Below are the code and all the weights of a small trained network. Each question names an input and a target symbol and asks about switching units off, where a switched-off unit gives its printed mean instead of its output.

import numpy as np


def w(rows, s, z=0):
    codes = np.array(rows[::2]) - 128.0
    scale = np.full(codes.shape[1], s)
    scale[-1] = z or s
    return codes * scale


def norm(h):
    return h / np.sqrt((h * h).mean(-1, keepdims=True) + 1e-5)


def f(y):
    return y / 2 * (1 + np.tanh(0.7978845608 * (y + 0.044715 * y**3)))


def softmax(a):
    e = np.exp(a - a.max(-1, keepdims=True))
    return e / e.sum(-1, keepdims=True)


def log_softmax(a):
    a = a - a.max(-1, keepdims=True)
    return a - np.log(np.exp(a).sum(-1, keepdims=True))


def net(x, mask):
    ids = ['ΛΠΦΨαγεζηθστ'.index(c) for c in x.split()]
    T = len(ids)
    res = E[ids] + P[:T]
    u = 0
    for l in range(3):
        r = norm(res)
        for j in range(2):
            rows = slice(2 * j, 2 * j + 2)
            q, k, v = (r @ M[l][rows].T for M in (Q, K, V))
            z = softmax(np.where(np.tri(T) > 0, q @ k.T / 2**0.5, -1e9)) @ v
            o = O[l][rows]
            res = res + np.where(mask[u + j], z, o[:, -1]) @ o[:, :-1]
        u += 2
        y = f(norm(res) @ A[l][:, :-1].T + A[l][:, -1])
        res = res + np.where(mask[u : u + 8], y, B[l][:, -1]) @ B[l][:, :-1]
        u += 8
    return log_softmax(norm(res)[-1] @ U[:, :-1].T + U[:, -1])


Q, K, V, O, A, B = {}, {}, {}, {}, {}, {}
E = w([
[69,188,107,125,199,117,178,140,111],'Λ',
[130,70,169,193,88,166,97,139,97],'Π',
[200,85,106,61,144,122,165,121,123],'Φ',
[148,132,83,190,92,138,114,51,180],'Ψ',
[105,73,77,56,98,114,4,143,122],'α',
[95,131,23,147,139,123,118,31,130],'γ',
[103,127,84,199,199,158,125,183,92],'ε',
[43,113,187,145,140,146,124,133,76],'ζ',
[163,112,109,175,243,186,64,62,149],'η',
[112,75,180,111,198,59,100,109,65],'θ',
[183,137,59,150,146,72,56,155,199],'σ',
[101,160,179,101,77,162,141,151,236],'τ',
],0.017)
P = w([
[102,48,1,241,168,141,131,100,176],'0',
[108,70,20,175,121,121,159,57,182],'1',
[116,102,58,188,139,127,143,97,152],'2',
[107,88,81,180,160,136,128,122,136],'3',
[145,103,88,182,157,134,113,124,127],'4',
[129,111,89,152,147,145,110,127,109],'5',
[138,121,104,150,139,140,107,129,100],'6',
[150,139,119,143,135,147,101,120,81],'7',
[155,134,125,129,133,167,88,116,76],'8',
[160,142,146,120,124,173,82,113,72],'9',
[164,150,158,108,119,171,73,123,66],'10',
[159,152,177,89,119,177,72,124,62],'11',
[167,150,186,82,111,187,55,124,53],'12',
[141,122,166,134,157,140,89,127,95],'13',
],0.0064)
Q[0] = w([
[142,140,2,225,245,207,42,90,46],'0.h0',
[177,115,131,72,93,86,240,153,184],'0.h0',
[152,196,107,123,95,171,151,83,120],'0.h1',
[70,209,108,110,91,129,179,158,171],'0.h1',
],0.0088)
K[0] = w([
[176,136,253,18,96,143,134,150,92],'0.h0',
[131,170,67,165,229,113,218,102,187],'0.h0',
[157,153,83,135,42,95,118,72,121],'0.h1',
[124,122,58,191,178,125,176,159,139],'0.h1',
],0.0078)
V[0] = w([
[170,46,61,146,184,73,215,113,129],'0.h0',
[65,123,109,155,166,71,46,82,84],'0.h0',
[103,122,199,161,171,151,84,165,165],'0.h1',
[182,89,2,206,128,125,180,75,122],'0.h1',
],0.0042)
O[0] = w([
[162,112,236,47,216,164,143,104,102,178],'0.h0',
[1,101,204,91,193,132,32,103,215,166],'0.h0',
[201,207,125,202,142,203,49,111,91,129],'0.h1',
[157,81,113,250,208,54,165,174,190,254],'0.h1',
],0.0063,0.006)
A[0] = w([
[143,35,253,114,148,125,2,89,133,112],'0.n0',
[98,136,208,128,75,124,168,223,197,130],'0.n1',
[138,131,141,66,142,89,91,122,232,183],'0.n2',
[54,169,134,65,135,222,68,139,226,107],'0.n3',
[189,149,107,112,141,39,117,178,173,6],'0.n4',
[177,173,118,122,143,109,104,179,147,119],'0.n5',
[80,110,143,97,127,224,138,165,207,168],'0.n6',
[120,198,81,143,154,128,147,183,136,104],'0.n7',
],0.0064,0.002)
B[0] = w([
[196,167,131,115,103,102,148,53,71,254],'0.n0',
[114,156,49,157,96,229,225,43,51,110],'0.n1',
[172,166,95,180,149,177,186,204,178,168],'0.n2',
[156,174,31,155,172,81,185,192,152,139],'0.n3',
[115,128,157,167,54,129,116,172,179,124],'0.n4',
[109,129,109,147,130,255,156,104,153,142],'0.n5',
[129,152,142,177,73,104,144,152,130,146],'0.n6',
[108,164,147,79,163,168,137,140,125,190],'0.n7',
],0.0066,0.0035)
Q[1] = w([
[96,152,119,147,202,127,91,129,212],'1.h0',
[179,65,143,113,102,160,255,141,83],'1.h0',
[207,166,77,146,122,109,178,120,122],'1.h1',
[41,133,141,121,86,130,157,168,136],'1.h1',
],0.0096)
K[1] = w([
[112,154,165,65,18,98,75,115,51],'1.h0',
[155,1,164,178,209,132,202,153,202],'1.h0',
[173,181,127,133,129,231,251,113,202],'1.h1',
[74,81,112,231,142,104,122,141,169],'1.h1',
],0.0073)
V[1] = w([
[66,73,255,135,73,115,158,167,132],'1.h0',
[133,125,80,2,138,130,9,201,197],'1.h0',
[189,215,123,128,172,115,171,158,175],'1.h1',
[216,190,153,103,132,142,175,136,153],'1.h1',
],0.0047)
O[1] = w([
[100,162,188,110,112,152,14,96,98,17],'1.h0',
[253,152,86,181,133,26,83,149,42,2],'1.h0',
[42,140,71,154,109,213,105,145,122,196],'1.h1',
[194,99,188,92,85,184,225,164,157,115],'1.h1',
],0.0058,0.0033)
A[1] = w([
[111,85,145,203,146,138,124,179,201,125],'1.n0',
[72,196,216,127,128,24,105,89,51,150],'1.n1',
[127,107,51,168,122,151,116,1,175,106],'1.n2',
[200,107,192,67,173,172,165,236,110,51],'1.n3',
[148,100,120,162,117,176,30,99,103,70],'1.n4',
[122,121,132,179,73,84,165,204,194,107],'1.n5',
[172,148,138,167,173,149,71,143,201,5],'1.n6',
[54,232,127,90,110,54,230,176,158,137],'1.n7',
],0.0064,0.0018)
B[1] = w([
[161,197,168,103,94,144,107,116,65,254],'1.n0',
[119,125,94,69,69,167,72,165,201,137],'1.n1',
[127,170,148,146,174,84,172,130,176,236],'1.n2',
[96,71,140,151,125,165,110,180,137,180],'1.n3',
[84,119,124,177,128,136,254,86,91,167],'1.n4',
[146,192,142,88,168,164,125,151,136,137],'1.n5',
[128,155,148,73,162,193,134,82,88,182],'1.n6',
[165,135,51,77,120,123,232,68,62,120],'1.n7',
],0.0088,0.0051)
Q[2] = w([
[206,41,69,128,6,98,184,161,80],'2.h0',
[185,106,108,91,32,2,33,133,69],'2.h0',
[40,120,144,138,54,51,76,68,59],'2.h1',
[215,60,78,92,214,218,196,127,127],'2.h1',
],0.0072)
K[2] = w([
[135,168,99,172,254,170,157,154,199],'2.h0',
[101,166,114,148,223,45,117,103,142],'2.h0',
[110,147,116,187,170,70,99,126,105],'2.h1',
[188,109,167,75,136,218,196,144,148],'2.h1',
],0.0094)
V[2] = w([
[105,119,180,254,98,119,199,154,130],'2.h0',
[72,121,77,142,143,146,111,237,200],'2.h0',
[125,180,178,127,121,65,139,151,107],'2.h1',
[170,111,170,55,97,157,141,108,65],'2.h1',
],0.0058)
O[2] = w([
[164,80,124,200,60,171,191,120,85,253],'2.h0',
[65,111,86,93,184,191,167,186,251,171],'2.h0',
[131,128,56,194,132,199,76,62,163,36],'2.h1',
[104,20,120,191,253,98,181,150,240,9],'2.h1',
],0.0059,0.0033)
A[2] = w([
[29,123,127,100,153,26,240,90,49,251],'2.n0',
[2,102,170,197,122,11,223,66,58,196],'2.n1',
[197,156,133,99,145,83,118,129,218,67],'2.n2',
[180,93,138,71,145,213,63,158,80,195],'2.n3',
[17,135,90,143,52,140,75,112,122,74],'2.n4',
[119,114,120,141,94,43,193,84,223,82],'2.n5',
[103,105,87,44,159,118,90,181,65,236],'2.n6',
[251,171,203,162,230,150,190,142,242,238],'2.n7',
],0.0063,0.0024)
B[2] = w([
[249,53,168,63,105,173,48,168,166,183],'2.n0',
[190,138,124,128,89,200,73,157,119,198],'2.n1',
[152,135,215,136,88,140,96,152,102,133],'2.n2',
[137,127,219,163,184,91,149,189,173,175],'2.n3',
[54,82,112,121,175,207,137,88,184,137],'2.n4',
[97,121,116,255,180,145,41,175,187,148],'2.n5',
[50,120,123,139,88,36,118,77,68,159],'2.n6',
[59,77,143,86,54,66,156,136,107,254],'2.n7',
],0.0077,0.0081)
U = w([
[184,126,76,12,151,145,122,150,92,56],'Λ',
[206,120,192,158,67,183,107,108,93,108],'Π',
[134,33,188,110,137,85,164,185,154,156],'Φ',
[96,154,172,200,53,30,146,101,160,69],'Ψ',
[172,136,63,141,105,2,117,148,78,224],'α',
[187,107,99,154,160,119,65,133,223,147],'γ',
[81,150,135,167,169,128,108,202,49,126],'ε',
[44,142,123,74,108,161,98,97,175,171],'ζ',
[156,105,117,124,186,95,190,17,116,66],'η',
[144,142,210,58,134,50,38,103,101,127],'θ',
[165,210,178,90,85,98,108,221,167,2],'σ',
[151,179,46,135,104,136,224,160,162,153],'τ',
],0.0089,0.0014)

Each question gives the input, a string of symbols that net reads in full, and the target symbol t.
The units are the heads (2 rows each of Q, K, V and O) and the neurons (one row each of A and B). Each row of codes is followed by its name. A weight is (code - 128) times the scale printed after its matrix; where a second scale follows, it is the last column's (O, A, B and U).
mask holds one flag per unit, layer by layer, with each layer's heads first. A switched-off unit (its flag False) gives its mean, the last column of its rows in O or B, instead of its output. The means were averaged over made-up inputs and are rounded, as every weight is.
A unit's drop is (log p(t) with every unit on - log p(t) with that unit switched off) / (log p(t) with every unit on - log p(t) with every unit switched off).
The circuit of an input: a set's keep is (log p(t) with only the set's units on - log p(t) with every unit switched off) / (log p(t) with every unit on - log p(t) with every unit switched off). Starting from the 12 units with the biggest drops (on a tie, the unit counted first), units are removed one at a time, each time the one whose removal leaves the highest keep (on an exact tie, the one counted first), for as long as the keep stays at least 0.8.
circuit, biggest first: the units of the circuit, biggest drop first
most important unit: the unit with the biggest drop
k most important neurons: the k neurons with the biggest drops, biggest first
heads that matter: for each layer, one digit per head in row order, 1 if its drop is at least 0.15 and else 0, layers parted by /
input η Φ ε θ η ε ε η γ, target θ: heads that matter	11 / 00 / 10
input Ψ γ γ Π η γ τ ε Λ, target τ: most important unit	0.h0
input Λ Φ τ γ Π γ γ ε γ, target Π: heads that matter	01 / 00 / 10
input ε γ θ σ, target θ: circuit, biggest first	2.h0, 0.h0, 0.n0
input Φ θ Λ, target Λ: circuit, biggest first	1.n7, 2.n0
input θ η Φ γ ε η ε Φ ε Ψ, target Φ: heads that matter	10 / 00 / 01
input Φ γ ε Φ ε ε ε γ ε ε τ Φ γ γ, target γ: 2 most important neurons	2.n5, 2.n0
input θ Φ Π ε ε η ε Λ η ε τ α ε Ψ, target α: heads that matter	00 / 10 / 00
input ε Φ ε ε Φ η, target Φ: circuit, biggest first	2.n7, 2.h1
input γ ε ε Ψ τ η η Φ Φ ε Ψ ε ε σ, target Φ: circuit, biggest first	2.h1, 2.n7
input Φ θ ε Ψ γ η, target θ: circuit, biggest first	2.h0, 0.h0
input η θ Φ γ τ τ Φ ε Φ ε ε ζ, target ζ: circuit, biggest first	1.n1, 2.n4, 0.h0
input ε η ζ ε Λ ε, target ζ: heads that matter	00 / 10 / 00
input Φ ε ε ε ε ε ε ε Ψ τ Ψ γ, target τ: circuit, biggest first	0.h0
input ε Π ε ζ Π η Ψ ε γ Λ, target Π: heads that matter	01 / 10 / 10
input α Ψ ε η, target α: circuit, biggest first	1.h0, 2.n7
input ε γ γ η γ ε Φ γ γ γ γ Π ε τ, target τ: circuit, biggest first	0.n1, 0.n3
input ε Φ γ γ Λ Π γ, target Π: circuit, biggest first	2.h0, 2.n1
input ε ε η ε ε γ ε γ Ψ, target Ψ: circuit, biggest first	2.n7, 1.n2
input ζ Φ γ Φ ε η ε γ α ε ε ε, target α: heads that matter	10 / 10 / 00
input γ ε θ ε Φ σ, target σ: 3 most important neurons	0.n4, 1.n0, 0.n2
input σ ζ η η γ ε ε η ε ε η, target η: 2 most important neurons	0.n0, 1.n4
input γ τ ε ε ε η ε θ ε ε ε, target θ: circuit, biggest first	2.h0, 0.n0, 0.h0, 0.h1
input γ ζ ε Ψ Λ Π ε α Φ θ σ Λ, target Λ: 3 most important neurons	1.n7, 2.n0, 0.n3
input ε Φ ε ε Φ Π σ, target Π: circuit, biggest first	2.h0, 1.n6
input γ Φ ε Λ ε Φ η γ α Π ε ε θ ε, target θ: heads that matter	10 / 00 / 10
input α γ Π τ ε η ε ε ε Φ Ψ ε Ψ, target Φ: circuit, biggest first	2.h1, 2.n7, 1.h1
input ε γ α γ, target α: circuit, biggest first	1.h0
input γ ζ ζ θ, target θ: most important unit	0.n0
